[[122 125 144 122]
 [107 137 128 138]
 [105 113 155 144]]	122

[[124 127 141 113 155]
 [126 122 122 128 116]
 [113 115 120 102 118]]	155

[[137 111 143 125]
 [133 121 137 127]
 [141 104 146 126]]	125

[[141 126 109 128 126 135]
 [113 153 139 145 153 135]
 [120 134 101 144 126 109]]	135

[[107 153 134 133]
 [117 132 122 131]
 [119 138 127 124]]	133

[[131 124 103 104 113 122]
 [125 127 150 116 130 123]
 [105 135 115 118 115 132]]	122

[[113 112 124 136]
 [132 120 106 119]
 [141 135 120 122]]	136

[[129 129 129 129 129 128]
 [106 103 129 125 121 105]
 [135 118 123 115 121 136]]	128

[[112 127 138 122 123 148 111]
 [151 140 147 130 122 149 152]
 [128 134 136 139 113 123 144]]	111
---
[[128 128 128 129]
 [107 125 101 106]
 [152 136 148 134]] | 128

[[141 144 104 151]
 [126 123 133 122]
 [135 134 117 138]] | 144

[[106 116 151 120]
 [156 119 118 111]
 [123 155 119 146]] | 116

[[141 113 102 144]
 [128 134 134 110]
 [121 125 135 125]] | 113

[[116 120 132 109]
 [132 133 143 120]
 [123 114 105 116]] | 120

[[142 141 150 134]
 [118 114 117 119]
 [123 120 102 139]] | 141

[[114 132 133 129]
 [152 128 140 128]
 [126 127 124 128]] | 132

[[125 125 152 105]
 [155 115 128 128]
 [123 148 149 128]] | 125
---
[132 131 136 133 151 130] yields 133

[127 150 130 138 119] yields 138

[[146 135 129 119]
 [140 116 145 122]
 [144 126 149 111]] yields 119

[109 158 142 116] yields 116

[130 151 115 103 125 131 137] yields 103

[[149 115 107 104 134]
 [104 153 151 155 110]] yields 104
---
[[126, 128, 129, 135, 116, 105, 134],
 [127, 133, 130, 132, 124, 109, 139],
 [128, 133, 130, 134, 124, 109, 139]] >> 126

[[130, 131, 133, 134, 148, 132, 132],
 [133, 133, 131, 130, 152, 132, 132],
 [128, 132, 128, 128, 144, 128, 131]] >> 130

[[138, 129, 126, 121, 123, 124, 123],
 [140, 128, 133, 111, 140, 114, 142],
 [128, 140, 154, 127, 134, 122, 136]] >> 138

[[133, 130, 114, 141, 113],
 [108, 108, 134, 119, 123],
 [130, 142, 105, 151, 120]] >> 133

[[101, 121, 113, 126],
 [101, 121, 134, 152],
 [101, 117, 129, 125]] >> 101

[[134, 129, 128, 130],
 [142, 128, 128, 129],
 [149, 131, 132, 129]] >> 134

[[123, 126, 128, 116, 142, 124, 113],
 [119, 138, 141, 138, 120, 135, 144],
 [117, 124, 132, 153, 130, 127, 134]] >> 123
---
99,122,130,140,124,119,112
118,130,124,129,105,119,130
133,117,127,119,129,137,132
-> 117

114,100,142,132
120,139,131,140
126,133,136,148
-> 133

131,128,128,136
129,132,135,153
129,131,133,148
-> 131

146,108,134,147,142,122
134,150,157,120,141,135
132,106,126,142,129,110
-> 106

142,138,122,119,115,132
157,124,120,127,131,122
138,109,117,116,126,126
-> 109

135,141,135,109,138,126
108,123,129,141,125,121
141,151,135,106,144,113
-> 151
---
[[138 123 124 113 124 117]
 [141 119 120 118 132 121]
 [133 135 126 104 114 124]] → 123

[[108 128 117 151]
 [105 139 120 128]] → 128

[126 120 115 144 125 150] → 120

[111 109 146 152 126] → 109

[[138 123 121 141 128]
 [148 101 129 138 137]] → 123

[[137 131 118 133 125]
 [133 152 135 121 135]
 [149 127 136 138 119]] → 131

[[122 135 140 108 116 105]
 [106 134 139 135 154 127]] → 135

[110 125 153 112] → 125

[[112 100 134 137 140 142 128]
 [149 137 125 129 115 117 126]
 [132 158 130 127 107 106 136]] → 100
---
[128 135 128 151 148] 128
[114 120 144 137 135 106 137] 137
[124 128 125  99 118] 125
[147 128 141 110 125 154 105] 110
[153 104 127 102 147] 127
[151 116 129 124 115 112 113] 124
[104 156 138 105 142 103 133] 105
[114 122 137 135 100 125 117] 135
[102 151 156 114 117 113 119] 114
[109  98 104 100 119 151 158] 100
---
[154 136 130 157 118 120 145]
145, 154

[150 148 139 142 143]
143, 150

[[141 122 115 145 145 152]
 [112 150 104 134 118 133]
 [111 150 104 134 117 133]]
152, 111

[104 117 134 112]
112, 104

[109 154 146 138]
138, 109

[[ 99 129 119 113 113 149]
 [ 99 119 118 109 117 152]]
149, 99

[153 108 119 140]
140, 153

[[146 156 119 101 102 149]
 [112 131 120 143 116 154]
 [152 148 134 109 128 139]]
149, 152
---
(118, 155, 123, 118, 116) ==> 118, 116
(117, 139, 122, 155, 123, 129) ==> 117, 129
((117, 153, 133, 133, 122, 112), (122, 132, 115, 133, 117, 111)) ==> 117, 111
((138, 131, 151, 111, 124, 111), (124, 108, 103, 147, 132, 139)) ==> 138, 139
(123, 100, 115, 125, 120) ==> 123, 120
(126, 129, 112, 104) ==> 126, 104
(157, 136, 99, 118) ==> 157, 118
(140, 131, 105, 150, 153, 130, 150) ==> 140, 150
((108, 99, 103, 126, 158, 98, 132), (148, 143, 140, 100, 112, 136, 144)) ==> 108, 144
(155, 113, 118, 135, 125) ==> 155, 125
---
[108 109 136 150 125 158 105] >> 150

[117 103 131 146 131] >> 131

[ 99 129 134 101 123] >> 134

[[120 108 120 109 122 123 108]
 [144 123  99 134 144  98 128]
 [119 144 127 144 120 126 147]] >> 134

[144 128 133 150 131 139 132] >> 150

[147 134 104 107 135] >> 104

[113 145 100 144 146 107 144] >> 144

[154 127 131 128 126] >> 131
